(in the rows, 128 means zero)
[136 140 141 132 106 131 135 123 146  93 131 139 124 144 139 126 145 129
 139 130 120 127 138 129 147 120 122 144 125 119 116 132 118 125 135 142
 128] -> B
[136 146 135 170 109  30 128 127 108 105 170 111 148 110 189 102 100 142
 124 181 116 130 114  89 160  99 143 181 104  91 100 127  80 120 164 169
 126] -> K
[117 136 101 112 154 156 147 132 150 140 110 139 124 130 115 132 142 140
 159 124 150 119 139 135 138 140 122 121 133 145 124 140 130 129 116 112
 125] -> F
[140 131 135 135 127  95 156 144 139 159 107 108 145 154  91 131 127 128
 147 132 123 132 127 131 151  93 152 130 122 137 157 146 130 119 128 139
 116] -> R
[132 156 142 153 128  84 113 133 134 105 155 144 141 148 176 108 158 140
 140 131 124 138 102 132 165 140 135 137 119 113 116 151 110 134 137 150
 148] -> L
[129 143 156 168 131  79 163 143 119 118 155 141 146 142 148 124 138 147
 163 128 151 126 124 129 164 110 131 134 115 124 121 132  88 110 142 159
 130] -> G
[ 87 136 108  95 115 159 135 112  91 123 101 151 121  97 180 129  57 136
  97 148 151 121 127  72 120 132  94 141 139 143  97 108 105 140 106 101
 125] -> G
[148 133 141 151 109  96 134 117 134 139 139 114 137 153  95 106 140 116
 151 144 107 135 116 122 161 107 157 138 109 119 125 151 111 125 150 172
 133] -> V
[134 141 112  71 145 204 135 111 133 151  76 126 113 139  75 132 112 107
 162 144 146 128 138 150 103 152 129  85 128 140 135 146 157 127 109  88
  99] -> D
[112 127 131 141 113 116 116 121 113 122 141 124 148 112 165 131 114 139
 117 109 138 146 113 121 129 122 119 138 128 134 106 118 124 136 139 135
 138] -> G
[115 137 119 125 113 119 111 135 152 123 122 124 133 112 135 126 112 149
 149 127 127 130 119 111 131 139 129 138 124 140 120 139 145 135 148 127
 117] -> F
[114 132 111 139 129 112 134 110 107 121 142 160 138 110 154 133 117 132
 118 140 147 119 127  93 149 115 107 144 119 118  80 124 100 133 134 133
 134] -> G
[110 127 106 113 144 150 139 121 123 156 110 153 140 157 101 141 139 146
 149 110 144 103 137 149 141 131 126  99 141 139 124 126 127 112 117 113
 125] -> P
[132 148 158 164 115  78 114 122 138  97 168 139 144 127 181  99 131 134
 141 130 131 137 108 113 163 138 132 146 115 112 123 154 101 132 159 157
 143] -> L
[100 128  99 114 148 155 145 123 130 141 116 146 140 104 115 139 118 134
 142 102 165 105 140 121 141 129 113 138 154 154 124 117 124 129 112 108
 139] -> F
[111 145  94  91 114 178 119 128 122 134  77 106 148 125 130 140 113 158
 104 107 144 126 136 121 109 119 101 114 148 161 145 107 137 147 104 104
 116] -> W
[116 130 134 144  88 131 129 110 106 106 148 146 112 129 178 118  79 133
 112 188 150 117 119  68 132 151 125 137 105  86  76 127  98 110 146 151
 134] -> V
[104 129  98  88 123 177 124 131  93 136  96 130 134 113 155 145  56 149
 108 162 163 109 130 104 100 144 115 143 129 129 130 119 137 136 113 100
  98] -> Q
[ 88 143 120 106 111 134 106 118 111 132 106 146 145 123 168 127  93 143
 108 114 133 116 117 106 132 128 115 134 158 144 131 109 117 125 126 121
 139] -> P
[173 174 161 159 121  72 115 150 164 112 153 129 158 185 136 102 213 138
 175 129 124 155 105 170 160 130 163 103 116 128 144 165 133 106 149 170
 125] -> K
[157 140 143 102 144 113 122 134 153 183  99  79 142 181  49 127 171 115
 166 102  96 164 114 188 119  98 158 116 133 154 187 148 174 130 132 141
 122] -> D
[124 148  99  83 119 179 122 135 142 142  91 110 139 151 112 142 138 156
 117  94 139 124 130 143 114 122 107 116 152 169 143 119 143 144  89 111
 126] -> W
[104 144 131 126 103 118 104 143 143 103 127 132 130 116 167 116 127 151
 127 114 119 130 106 111 135 134 121 149 136 137 129 128 131 128 135 144
 152] -> F
[149 138 143 113 118 148 111 166 153 125 137 110 133 182 110 124 125 128
 158 148 133 138 118 174 111 159 161  93 113 129 146 159 137 106 137 133
 117] -> E
[123 131  96  90 158 183 150  99 138 170  84 139 132 127  77 134 148 129
 140 104 150 122 140 152 106 132 111 101 145 148 154 142 145 135  97 102
 126] -> D
[167 144 127 126 148 147 117 162 174 154 127 117 130 190  75 130 199 141
 162  92 146 141 134 198 140 133 126  77 129 166 161 157 157 130 119 144
 132] -> W
[113 131 100 112 128 152 131 121 115 130 124 167 138 113 137 140 129 159
 114 116 158  94 135 115 130 127 102 149 141 141 120 120 116 134  93 114
 129] -> Q
[156 145 162 180 121  73 126 144 168 135 183 128 131 175  89 116 185 136
 185 134 131 128 116 168 167 140 163 122 105 115 126 181 124 112 157 168
 144] -> V
[143 139 134 103 115 153 104 139 145 125 126 128 135 155 110 133 124 130
 139 145 147 139 123 136 105 156 146  99 118 127 143 145 134 120 139 120
 106] -> E
[135 130 147 140 112  95 129 135 100 140 135 111 158 138 132 113 126 127
 128 147 123 135 117 131 156  95 147 168 115 119 150 122 114 124 145 150
 127] -> Q
[116 131  88  98 164 182 156 114 130 158  91 146 121 134  95 149 135 145
 144 105 146 119 140 135 121 123 107 109 139 162 110 138 137 147  91 102
 114] -> G
[134 151 134 144 140 118 139 130 147 138 125 147 127 144 123 118 165 145
 143 121 148 131 131 148 136 138 124 102 124 132 137 149 125 130 117 135
 136] -> D
[ 97 122  97  84 124 143 140 115 105 165  80 119 144 131 131 142  83 144
 121 123 114 116 136 106 116  97 124 136 160 158 142 115 130 133 103 117
 112] -> P
[109 138  68  86 161 217 160 105 139 166  65 155 125 160  66 153 150 156
 140 116 159  99 147 132 113 133 114 100 152 156 135 141 137 138  85  97
 121] -> V
[138 142 148 115 124 121 115 150 141 157 108 113 137 159 104 120 157 152
 137 125 117 144 120 145 124 104 138 145 128 150 173 138 143 138 136 139
 116] -> Q
[110 141 109 102 134 169 116 128 141 153  74 138 128 171 111 129 145 152
 130 111 114 130 134 147 125 138 129  83 143 159 139 134 151 135 118 104
 112] -> P
[140 125 115 115 125 134 148 116 125 136  99 127 136 121 132 125 122 129
 110 128 126 128 135 116 128  93 119 114 142 140 131 127 117 143 125 133
 104] -> H
[138 135  89  64 180 207 152 125 165 162  79 132 112 180  44 148 176 133
 178  99 135 134 133 185 119 134 124  99 134 173 142 160 147 138  81  93
 116] -> G
[152 131 120  87 145 150 147 147 172 156  91  87 131 188  69 130 146 135
 158 128 122 143 124 180 121 115 148 103 128 161 177 167 146 133 123 118
 101] -> H
[146 121 135 160 125  89 146 136 145 100 169 135 136 133 132 121 147 134
 148 151 139 117 126 140 166 120 131 137 104 106 114 165  99 118 153 142
 130] -> H
[116 130 123 123 100 115 142 111 117 139 116 121 140 139 129 126 110 134
 110 146 112 120 128  87 129 100 127 160 142 126 123 112 104 119 127 142
 131] -> V
[115 148 128 114  92 127 131 120 118 101 120 146 135 105 173 130 102 150
 127 113 142 119 130 111 137 130 105 146 140 129 120 111 111 132 129 123
 116] -> B
[136 132 115  90 127 152 143 133 129 162  78 108 142 149  95 137 132 128
 147 109 124 147 144 156 119  99 127 119 145 159 167 132 155 145 127 124
 100] -> B
[154 126 120  87 148 139 122 146 166 166  84  96 142 211  55 136 156 126
 184 115  93 149 126 190 131 112 165  97 136 168 184 151 157 119 122 133
 104] -> P
[148 149 135 161 143  79 135 149 145 106 162 136 150 163 132 124 177 146
 157 143 142 128 127 141 153 121 139 128 111 118 121 142 103  99 140 160
 135] -> K
[ 92 150  85  67 152 205 128 126 147 150  51 131 132 125 116 137 119 143
 126  98 144 122 133 124 104 138 109 114 172 180 150 111 148 141  93  95
 123] -> F
[ 79 120 110 139  85 118 125  93  80  86 130 175 134  71 252 128  49 166
  65 132 147 103 132  35 138 118  89 169 151 114  88  84  75 136 118 130
 141] -> P
[105 123 129 162  79 110 118 108  84  74 173 171 128  74 247 109  57 140
  65 175 160 108 130  45 138 145 103 152 119  85  73 103  61 115 137 139
 147] -> E
[130 152  97 103 151 139 128 132 131 162  80 100 147 144 121 119 143 139
 126 130 112 148 131 140 110  99 133 118 143 157 145 138 144 145 122 129
 109] -> K
[142 138 166 189 120  49 124 152 124 101 189 137 143 149 164 114 151 139
 137 166 130 123 121 129 183 121 140 176  98  97 127 129  89 100 155 161
 142] -> Q
[124 114 116 172 124  93 157 120 114  97 166 163 125 102 160 127 127 145
 103 154 143  97 137  99 161 118 108 138 111  98  73 130  80 128 127 139
 135] -> H
[140 150 106  65 146 182 127 137 156 185  62 102 138 178  55 128 149 147
 143 100 121 135 125 177  95 110 152  99 155 168 180 136 140 143 109 113
 106] -> E
[115 136 153 178  89  57 127 125 128  76 166 145 145  97 191 123  93 139
 110 135 140 107 114  72 174 117 122 172 124 110 107 111  75 100 129 151
 155] -> R
[108 126 100 114 116 128 146 117 116 131 101 128 138 101 164 119  81 137
 117 134 136 123 142  77 141 108 114 148 140 146 114  98 101 134 125 123
 116] -> F
[133 142 142 124 140 129 135 134 125 121 137 146 127 152 124 118 115 111
 162 163 141 119 127 123 148 148 134 114 114 115 119 157 122 119 145 125
 117] -> L
[149 149 125  70 149 199 100 149 147 170  81 111 121 175  65 126 145 124
 158 115 135 139 123 201 101 152 148  81 129 156 180 161 175 143 127 104
  93] -> Q
[151 144 128 120 122  90 119 132 129 142 123 100 158 156 118 122 153 136
 142 123 110 153 117 124 133  85 143 142 125 138 130 121 128 122 148 155
 114] -> K
[127 139 103  53 140 212 140 134 125 162  72 141 113 174  81 143 119 131
 151 104 152 133 135 155 107 143 118  69 137 177 125 135 153 140  94  83
  96] -> G
[111 156 104 114 150 128 134 112 116 127 128 138 142 127 131 138 147 135
 123 138 149 110 135 111 133 114 123 137 143 126 111 126 113 125 109 115
 133] -> K
[132 140 133 163 120  95 137 118 141 131 163 141 126 138 115 132 160 146
 149 123 129 112 130 115 154 117 133 141 121 117 101 156 116 128 135 158
 139] -> V
[127 143 138 140 103 113 126 111 138 115 139 136 131 132 145 112 131 143
 141 112 118 131 112 119 151 123 124 131 118 140  96 141 116 131 132 139
 131] -> G
[138 143 151 189 117  55 138 133 144 124 180 133 141 151 105 116 174 146
 177 146 129 113 115 140 185 115 155 156 107 106 117 163  96 108 152 170
 157] -> V
[139 113 114 119 130 132 145 131 140 167  90 116 143 141  71 145 129 120
 131 118 128 136 143 120 128  89 137 110 129 151 140 138 150 135 124 122
 107] -> R
[139 144 132 138 128  83 131 132 122 146 129 125 159 152 133 109 134 131
 151 128 112 135 110 134 159 107 142 136 127 130 134 143 121 133 149 151
 123] -> L
[ 92 139  83 100 126 174 134  90 110 137  87 155 141  93 162 137 106 150
  97  97 144 118 125  97 114 117  92 131 160 155  95 111 124 153  94 107
 129] -> G
[157 147 174 173  99  84 103 150 169 132 166 115 125 191  91 104 205 127
 162 140  99 157 108 161 160 127 171 120  98 117 118 181 146 127 167 174
 148] -> V
[ 95 129  82 103 121 138 124 121  90 140  87 126 144  85 201 127  64 158
  64 148 124 116 135  82 101 106  94 170 152 141 129  90 103 148  98 122
 115] -> Q
[147 134 121 122 148 117 135 135 139 139 137 139 138 174  77 129 181 124
 172 108 102 121 129 164 157 120 137 110 120 135 125 165 141 129 128 124
 122] -> L
[104 119 148 156  81  74 123 119  77  65 174 161 132  93 244 115  36 125
 106 195 138 106 119  62 158 147 120 169 112  66  87  97  58  92 160 145
 131] -> P
[122 137  91 137 130 126 136 102 106 112 142 156 148 103 173 134 133 155
 122 119 169 111 137  97 139 119 108 127 134 127  88 123 105 126 113 127
 130] -> K
[117 132 117 127 138 129 137 132 141 146 124 131 140 133 102 126 150 131
 155 114 137 125 133 132 149 120 130 129 126 138 130 141 135 127 145 129
 132] -> F
[ 92 129 106 144 131 133 151  97 103 115 128 160 135  65 179 125  88 139
 100 144 166 100 147  77 122 125  87 148 137 111  98 113  88 125 116 122
 146] -> D
[135 131 153 142  93 112 101 127 127 108 170 130 131 137 147 118 108 123
 117 160 140 131 120 107 129 147 146 123 106 102 106 138 112 112 154 141
 131] -> E
[144 148 120 117 176 148 150 142 160 171 102 118 149 186  49 123 196 133
 192  88 120 133 131 200 149 116 149 100 133 159 160 180 153 144 131 118
 120] -> L
[141 140 112 122 123 103 129 112 108 130 124 116 151 133 144 115 114 119
 127 153 120 131 122 103 137  96 137 137 128 123 115 123 116 118 135 154
 118] -> K
[109 144 111 103 135 153 105 126 159 134 102 122 134 100 124 127 125 135
 142 106 134 132 120 140 113 154 127 125 148 149 143 136 148 145 129 108
 122] -> F
[120 127 106 109 130 155 149 125 142 133  95 151 125 118  94 134 114 124
 138 134 139 101 139 117 142 121 120 125 139 147 128 145 124 120  94 101
 128] -> R
[101 131  71 106 142 147 163  91  81 131 124 160 137  92 151 144 105 148
 119 136 164  81 146  87 134 109  99 142 152 131  91 116 105 119  79 106
 131] -> K
[132 140 107 103 143 161 136 142 167 152  84 121 135 151  88 147 134 145
 148  84 144 124 126 157 120 131 133 102 145 168 150 143 150 131  94 110
 118] -> R
[109 132 101  73 118 172 105 126 124 135  91 127 133 107 123 139  88 122
 135 128 149 126 130 108 104 138 122 112 141 143 122 116 146 135 138 103
 106] -> F
[144 158 160 128 111 130 110 137 174 141 128 121 124 194  79 117 202 137
 152 108 113 148 108 160 133 136 157 104 130 144 147 161 146 128 127 156
 144] -> V
[150 138 115  76 114 182 128 146 129 129 112 114 126 162 102 144 130 125
 139 128 149 129 137 150 112 141 123  88 127 145 130 130 142 131  96 115
 106] -> W
[119 138 152 166  83  96 108 131 104 100 162 138 132 107 187 116  72 138
 122 162 156 126 112  82 139 148 133 140 113 101  99 128 106 121 163 164
 135] -> V
[138 157 182 181  79  39 114 149 133  67 192 138 131 120 212 109 125 142
 141 143 129 135 110 123 173 136 134 168 112  96 120 141 100 120 159 180
 144] -> B
